Each row is followed by its group and then its class within the group.
0.92 0.83 0.39 0.63 1.65 -2.23 0.48 1.64 -0.07 1.98 0.74 0.74 -1.76 -1.82 -5.95 -0.65 -> [87] > G
1.31 2.04 -0.61 -0.45 1.32 -0.29 0.96 1.90 -0.93 1.36 0.75 1.60 -2.34 -1.36 -4.67 -1.08 -> [83] > T
-0.13 0.73 -0.50 1.05 2.67 0.03 0.83 0.94 -0.82 4.42 1.23 0.47 -1.34 -1.49 -4.95 0.18 -> [83] > N
0.19 0.09 0.95 -1.53 2.23 -1.84 -0.35 0.08 -0.20 2.76 3.27 0.26 -2.62 -1.04 -4.45 -0.32 -> [87] > G
1.14 0.08 -1.16 0.39 1.05 -0.13 -0.35 0.47 0.14 3.21 1.39 1.61 -1.16 -0.76 -4.35 -1.21 -> [83] > N
0.01 1.23 1.05 -1.08 1.81 -1.39 0.55 -0.20 -1.75 2.77 4.17 -0.01 -3.38 -0.77 -2.85 1.25 -> [87] > H
0.98 1.80 1.38 -1.82 0.72 -2.47 0.08 1.13 -0.49 3.49 3.16 -1.09 -2.81 -2.04 -5.48 -0.48 -> [87] > H
1.81 0.57 -0.73 1.08 1.34 0.91 -0.53 2.53 -1.09 3.04 1.35 1.27 -1.87 -3.93 -3.25 1.25 -> [83] > T
0.61 -0.22 -1.02 1.20 1.69 -0.04 -0.34 1.49 -1.67 3.86 -0.50 -1.16 -0.18 -1.86 -2.43 0.48 -> [83] > T
-0.79 0.77 2.07 -0.21 1.11 -1.32 -0.40 0.26 1.05 2.97 1.82 -0.60 -1.51 -2.43 -4.82 -0.54 -> [87] > G
0.31 0.32 1.04 0.01 1.34 -2.17 1.20 1.18 0.42 1.23 2.62 -1.55 -3.44 -2.60 -5.68 -0.89 -> [87] > E
0.94 0.79 0.26 0.89 2.52 -2.79 -1.26 1.50 -0.19 3.45 1.45 1.67 -1.36 -3.32 -4.94 -0.36 -> [87] > G
0.72 -0.04 -0.43 0.93 0.51 0.49 1.82 2.24 -1.74 1.79 2.26 0.90 -3.24 -1.29 -3.82 -0.21 -> [83] > T
1.22 -0.21 -1.32 0.26 2.40 -0.90 -0.67 1.70 -1.54 -0.29 0.35 1.69 -0.25 4.00 -2.94 2.61 -> [83] > F
0.62 0.30 -0.92 -0.24 0.60 -0.34 0.61 1.26 -0.28 4.15 0.23 -2.00 -0.20 -1.16 -4.71 0.62 -> [83] > N
0.85 0.75 1.48 -0.73 1.55 -2.22 -0.03 1.44 0.40 -0.05 2.71 0.65 -2.43 -2.35 -5.67 -0.12 -> [87] > G
-0.18 -0.61 1.46 0.65 1.62 -3.92 -0.21 1.95 -2.39 2.53 1.76 0.75 -2.31 -2.24 -6.10 0.11 -> [87] > G
1.32 0.96 0.75 0.41 1.62 -1.78 -1.28 0.63 -1.72 1.71 2.55 1.73 -1.86 -1.89 -3.65 0.94 -> [87] > H
0.36 0.34 1.01 -0.52 1.15 -1.55 0.47 0.46 -0.28 1.40 2.31 -0.10 -2.78 -1.97 -5.32 -0.11 -> [87] > G
1.14 2.75 0.41 -0.84 0.59 -1.66 -0.60 -0.12 0.16 2.57 1.56 -1.20 -2.14 -2.25 -4.43 0.80 -> [87] > G
1.67 0.94 -1.48 2.28 1.27 -0.06 -0.14 2.05 -1.04 3.24 0.28 1.55 -0.27 -1.15 -3.10 0.47 -> [83] > N
1.09 1.09 1.13 -1.57 1.08 -2.28 -0.98 -0.35 -0.30 1.62 3.20 -0.63 -2.57 -2.53 -3.68 0.17 -> [87] > H
0.16 0.08 1.53 -0.40 1.40 -1.98 0.00 1.09 0.10 2.33 2.60 -1.09 -3.35 -2.48 -4.82 1.59 -> [87] > H
0.40 0.08 -0.86 0.56 0.87 0.88 -0.12 0.54 -0.61 1.80 2.98 0.54 -1.70 -0.92 -3.16 1.16 -> [83] > N
-0.09 -0.06 -0.98 0.58 1.98 -0.56 0.42 2.03 -1.14 3.60 2.45 1.65 -0.84 -1.04 -2.08 0.29 -> [83] > F
1.24 -1.17 -1.09 2.12 0.35 -1.22 -0.15 1.24 -1.42 1.73 0.43 1.78 -2.26 -1.36 -3.09 0.37 -> [83] > T
1.40 0.66 -0.81 -0.34 2.57 -0.04 -0.50 1.20 -1.56 3.07 1.63 2.97 -2.81 0.15 -3.82 0.20 -> [83] > T
1.29 1.34 -0.31 1.04 1.99 0.32 -1.79 0.04 -0.96 1.29 2.09 0.39 -0.75 -0.82 -3.93 0.56 -> [83] > N
-2.52 -0.67 0.40 -4.24 -0.50 1.80 2.37 -0.99 -5.21 7.70 1.75 -4.80 -3.61 0.19 -2.88 -0.48 -> [83] > T
1.34 1.04 -0.94 1.04 2.04 0.30 -0.20 2.50 -1.82 3.11 3.17 0.73 -2.64 0.01 -2.47 1.52 -> [83] > F
1.15 0.91 1.53 -0.40 1.97 -2.69 1.27 1.80 -0.49 4.19 3.18 0.35 -2.26 -2.67 -5.90 0.24 -> [87] > E
0.09 -0.02 0.96 -1.36 0.26 -2.56 -0.96 -0.20 -1.29 2.42 1.86 -0.72 -1.33 -2.72 -4.38 -0.14 -> [87] > H
-0.45 0.65 -0.27 -1.58 1.07 -1.34 1.39 -0.35 1.09 2.68 1.67 -2.67 -3.14 -1.34 -5.83 -0.51 -> [87] > G
1.06 0.09 6.05 0.57 2.08 -0.34 0.60 -0.15 0.82 2.89 0.72 0.96 -1.38 -1.01 -6.28 -1.13 -> [83] > N
0.26 -0.57 -0.82 0.70 1.82 1.19 0.65 1.00 -2.00 3.14 1.50 -0.25 -0.88 -2.32 -4.50 -0.11 -> [83] > F
0.31 0.26 0.71 8.94 2.14 -1.96 0.06 -0.60 0.15 3.50 0.62 0.32 -2.36 -1.60 -4.48 -0.18 -> [87] > H
0.47 -1.72 0.03 -0.26 1.92 -2.91 0.17 1.28 -0.33 2.16 3.81 1.44 -2.67 -3.28 -4.42 0.87 -> [87] > H
1.05 0.02 -0.14 1.00 1.11 0.45 0.24 1.12 -1.32 3.13 1.71 0.23 1.35 -1.07 -3.45 -0.49 -> [83] > F

Each row is followed by its group and then its class within the group.
-0.33 0.32 -0.56 -0.90 -1.18 -0.17 1.18 0.79 0.02 -0.24 0.62 -0.86 -0.97 -1.62 -0.12 0.11 -> R > Melag
1.07 0.66 0.86 -0.01 0.03 -0.55 -0.34 -0.53 0.16 0.03 0.62 0.76 -1.10 2.41 -0.68 -0.77 -> D > resa
0.87 1.10 1.58 0.27 -3.31 -0.75 0.02 0.30 -0.48 0.09 -0.64 2.17 0.17 1.80 -0.85 -0.71 -> D > resa
0.89 1.05 1.04 0.36 -0.72 -0.93 -0.29 0.38 -0.47 -0.40 0.09 1.22 -0.61 1.33 -0.77 0.80 -> D > resa
-0.26 0.24 1.11 -0.22 1.11 -1.29 -0.59 -0.63 0.05 0.45 0.23 1.53 -2.14 -1.88 -0.94 -0.69 -> C > veze
-0.81 -0.19 -0.28 -0.25 -1.36 -1.66 0.68 0.56 -0.70 -0.41 0.00 -1.56 -2.41 -0.18 -0.05 0.36 -> R > san
-0.51 -0.39 0.58 0.62 -1.08 -0.25 -0.83 0.25 -0.36 -0.44 0.37 -0.69 1.62 0.28 -0.87 -0.54 -> D > resa
-0.28 -0.44 0.48 1.09 -0.68 -1.78 0.67 0.57 -0.73 -0.67 -1.79 0.58 -2.54 2.10 0.52 0.32 -> R > Melag
1.95 0.38 3.11 0.70 -0.79 -1.07 -0.81 0.89 2.82 -0.44 -0.86 2.00 0.23 6.82 -0.28 0.79 -> D > Kedun
-0.59 -0.18 -0.94 -0.50 -1.86 -0.89 -0.36 0.41 -0.43 -0.20 0.84 -2.37 -1.07 -2.35 -0.41 -0.71 -> R > san
-0.24 1.92 -0.18 -0.81 -1.38 -1.13 0.77 0.27 -0.71 0.01 0.63 -1.05 -2.27 -2.40 -0.05 -0.12 -> R > Melag
0.17 0.74 -0.60 -0.28 -1.87 -1.55 -0.09 0.24 -0.91 0.45 0.52 -1.64 -0.98 -2.16 -1.44 0.13 -> R > san
0.40 -0.25 -1.45 -0.27 -2.13 -0.92 -0.16 0.09 -0.02 0.72 1.44 -3.01 0.01 -4.42 -0.20 1.05 -> R > san
-0.66 -0.02 -2.25 -0.48 -2.41 -0.91 0.43 0.34 -0.41 -0.09 0.87 -3.21 -0.91 -3.20 -0.61 0.56 -> R > san
-0.97 0.00 0.35 -1.40 -1.29 -1.52 0.01 0.31 -0.93 0.43 0.64 -0.81 -1.75 -2.65 -0.66 0.28 -> R > san
-1.18 0.00 -0.17 -0.82 0.07 -1.32 0.02 0.28 0.62 0.23 0.25 -0.83 -3.44 -2.38 -1.33 -0.65 -> C > tubak
-0.33 -0.02 -0.70 0.59 -0.37 -0.35 -0.03 -0.08 -0.32 -0.16 0.58 -2.09 -1.84 -2.99 0.20 -0.34 -> C > veze
0.65 0.15 2.47 1.03 -0.83 -1.10 0.28 0.77 -1.55 -0.67 -0.35 2.29 -0.57 4.08 -0.18 0.06 -> D > Kedun
0.18 0.38 -0.09 -1.14 -1.32 -1.85 1.05 0.29 -1.34 -0.33 -0.07 0.24 -2.44 -0.15 -0.04 -0.38 -> R > Melag
1.40 1.05 0.66 0.72 -0.43 -0.72 -0.13 0.67 -0.42 -0.15 0.17 -0.38 1.20 1.46 -0.54 0.23 -> D > Kedun
-0.12 -1.21 -2.01 -4.70 -2.28 -0.45 -1.17 0.05 0.31 0.00 1.99 -5.45 -0.83 -8.03 -0.73 -0.93 -> C > veze
0.46 -1.92 -0.85 -0.62 -1.30 -0.76 -0.73 0.86 -0.65 -0.23 0.43 -1.08 -0.68 -1.94 -1.12 -0.14 -> R > san
-1.03 -0.65 0.31 0.08 -0.06 -0.72 0.26 -0.36 0.32 0.17 0.40 -0.34 -1.81 -1.83 -0.52 -0.42 -> C > tubak
1.74 0.88 1.88 1.05 0.57 -0.46 -0.14 0.44 0.29 -0.23 2.25 0.82 0.21 2.45 -0.91 0.14 -> D > resa
-0.77 0.17 -0.24 -0.36 0.32 -0.75 0.57 0.11 -0.04 0.16 0.74 -0.46 -1.81 -6.46 -1.40 -0.84 -> C > veze
1.66 0.78 1.86 0.90 0.27 -0.38 0.14 0.31 -0.61 -0.53 0.18 1.59 0.50 3.63 -0.50 -0.36 -> D > Kedun
1.47 0.72 1.12 0.28 -0.39 -1.63 0.36 0.83 -0.66 -0.03 -0.50 1.29 -0.80 3.13 -0.78 -0.16 -> D > Kedun
-0.07 -0.29 -0.29 -0.64 -1.22 -1.63 0.38 0.15 -1.03 -1.25 0.58 -1.69 -1.90 -3.20 -0.94 -0.01 -> R > Melag
